Below is a small trained network, with its code and all its weights. Each question gives an input and a class and asks what happens when units are switched off, that is, made to give their printed mean instead of their output.

import numpy as np


def w(rows, s, z=0):
    codes = np.array(rows[::2]) - 128.0
    scale = np.full(codes.shape[1], s)
    scale[-1] = z or s
    return codes * scale


def f(y):
    return y / 2 * (1 + np.tanh(0.7978845608 * (y + 0.044715 * y**3)))


def log_softmax(a):
    a = a - a.max(-1, keepdims=True)
    return a - np.log(np.exp(a).sum(-1, keepdims=True))


def net(x, mask):
    res = np.array(x, float).reshape(1, 4) / 4 @ E
    y = f(res @ A[0][:, :-1].T + A[0][:, -1])
    res = res + np.where(mask, y, B[0][:, -1]) @ B[0][:, :-1]
    return log_softmax(res[-1] @ U[:, :-1].T + U[:, -1])


A, B = {}, {}
E = w([
[245,62,204,79,151],'x0',
[1,96,169,80,202],'x1',
[118,40,58,62,44],'x2',
[156,56,56,205,198],'x3',
],0.0078)
A[0] = w([
[221,178,87,177,67,121],'neuron 0',
[132,35,4,139,183,155],'neuron 1',
[199,92,213,91,133,70],'neuron 2',
[47,50,154,76,208,57],'neuron 3',
[111,218,142,186,166,161],'neuron 4',
[80,142,179,64,158,3],'neuron 5',
[210,131,177,160,61,112],'neuron 6',
[196,177,114,166,13,172],'neuron 7',
[108,210,219,87,15,78],'neuron 8',
[170,39,213,104,135,88],'neuron 9',
[66,164,77,170,104,59],'neuron 10',
[124,25,88,89,86,185],'neuron 11',
[53,87,159,63,202,131],'neuron 12',
[87,159,90,160,117,47],'neuron 13',
[49,133,32,151,63,137],'neuron 14',
[62,173,65,162,108,175],'neuron 15',
[134,84,89,239,201,121],'neuron 16',
[139,52,61,52,2,212],'neuron 17',
[114,195,148,38,75,170],'neuron 18',
[75,176,56,179,114,69],'neuron 19',
[165,190,178,197,220,144],'neuron 20',
[49,144,62,178,76,83],'neuron 21',
[164,207,210,192,185,146],'neuron 22',
[36,97,179,119,143,59],'neuron 23',
[142,190,191,196,178,92],'neuron 24',
[127,34,102,251,178,145],'neuron 25',
[217,60,182,56,124,112],'neuron 26',
[178,189,106,191,67,88],'neuron 27',
[81,150,117,45,171,237],'neuron 28',
[188,40,181,108,188,81],'neuron 29',
[199,79,163,114,157,106],'neuron 30',
],0.008,0.003)
B[0] = w([
[12,82,41,201,211,202],'neuron 0',
[16,195,143,57,36,218],'neuron 1',
[100,194,192,182,200,196],'neuron 2',
[43,57,32,189,196,210],'neuron 3',
[127,61,207,143,131,202],'neuron 4',
[60,155,51,161,168,166],'neuron 5',
[50,117,101,200,174,188],'neuron 6',
[14,64,48,202,163,209],'neuron 7',
[46,247,107,73,84,214],'neuron 8',
[131,200,211,209,189,198],'neuron 9',
[205,174,218,200,198,173],'neuron 10',
[107,115,253,98,57,209],'neuron 11',
[100,63,15,196,154,218],'neuron 12',
[202,199,214,136,183,149],'neuron 13',
[148,119,249,202,168,204],'neuron 14',
[155,124,229,191,154,204],'neuron 15',
[7,224,109,65,69,208],'neuron 16',
[63,49,187,122,73,255],'neuron 17',
[31,176,112,114,78,202],'neuron 18',
[129,163,203,176,205,182],'neuron 19',
[45,45,187,66,18,220],'neuron 20',
[165,159,230,176,183,190],'neuron 21',
[47,34,162,68,9,219],'neuron 22',
[77,95,68,192,163,184],'neuron 23',
[80,17,199,94,76,192],'neuron 24',
[28,219,112,44,58,216],'neuron 25',
[90,150,182,196,160,229],'neuron 26',
[126,48,59,173,197,173],'neuron 27',
[104,82,101,156,96,203],'neuron 28',
[111,217,230,183,201,200],'neuron 29',
[98,176,165,199,174,185],'neuron 30',
],0.0056,0.0074)
U = w([
[97,63,189,99,75,165],'0',
[147,191,200,173,231,84],'1',
[60,196,111,83,92,142],'2',
[104,49,41,172,219,150],'3',
[160,79,134,102,90,199],'4',
[205,170,78,45,172,2],'5',
[255,153,64,80,165,2],'6',
[204,144,36,59,163,2],'7',
],0.0084,0.0044)

Each question gives the input, the list of numbers given to net, and the class t.
The units are the neurons (one row each of A and B). Each row of codes is followed by its name. A weight is (code - 128) times the scale printed after its matrix; where a second scale follows, it is the last column's (A, B and U).
mask holds one flag per neuron, in row order. A switched-off neuron (its flag False) gives its mean, the last column of its row in B, instead of its output. The means were averaged over made-up inputs and are rounded, as every weight is.
A unit's drop is (log p(t) with every unit on - log p(t) with that unit switched off) / (log p(t) with every unit on - log p(t) with every unit switched off).
The circuit of an input: a set's keep is (log p(t) with only the set's units on - log p(t) with every unit switched off) / (log p(t) with every unit on - log p(t) with every unit switched off). Starting from the 12 units with the biggest drops (on a tie, the unit counted first), units are removed one at a time, each time the one whose removal leaves the highest keep (on an exact tie, the one counted first), for as long as the keep stays at least 0.8.
circuit, biggest first: the units of the circuit, biggest drop first
unit that matters most: the unit with the biggest drop
top k neurons: the k neurons with the biggest drops, biggest first
input [-1,-6,-7,-2], class 0: top 2 neurons -> [neuron 22; neuron 20]
input [-8,3,-8,-4], class 0: unit that matters most -> neuron 22
input [7,-8,-6,-8], class 2: top 2 neurons -> [neuron 8; neuron 22]
input [4,8,-1,8], class 2: top 3 neurons -> [neuron 25; neuron 1; neuron 16]
input [6,0,5,5], class 1: circuit, biggest first -> [neuron 29; neuron 9]
input [5,-7,5,8], class 2: circuit, biggest first -> [neuron 1; neuron 25]
input [5,-1,2,5], class 1: circuit, biggest first -> [neuron 29; neuron 22]
input [7,0,-1,8], class 2: circuit, biggest first -> [neuron 25; neuron 16]
input [-1,-6,2,3], class 3: circuit, biggest first -> [neuron 0; neuron 7]
input [4,0,-2,-7], class 2: circuit, biggest first -> [neuron 8; neuron 18]
input [-6,0,8,-7], class 0: top 2 neurons -> [neuron 17; neuron 14]
input [-3,2,-5,8], class 2: top 2 neurons -> [neuron 16; neuron 25]
input [-3,4,3,1], class 3: circuit, biggest first -> [neuron 20; neuron 8]
input [-4,-5,6,8], class 2: top 2 neurons -> [neuron 1; neuron 25]
input [6,-4,-7,7], class 0: circuit, biggest first -> [neuron 20]
input [4,8,7,-8], class 2: top 2 neurons -> [neuron 8; neuron 18]
input [7,8,-3,-3], class 3: circuit, biggest first -> [neuron 12; neuron 3]
input [0,-8,5,2], class 3: top 2 neurons -> [neuron 0; neuron 7]
input [2,-4,-6,-6], class 0: top 2 neurons -> [neuron 22; neuron 24]
input [5,-2,3,-7], class 2: unit that matters most -> neuron 8
input [-7,8,1,-2], class 3: top 2 neurons -> [neuron 12; neuron 3]
input [4,5,2,-8], class 2: top 2 neurons -> [neuron 8; neuron 18]
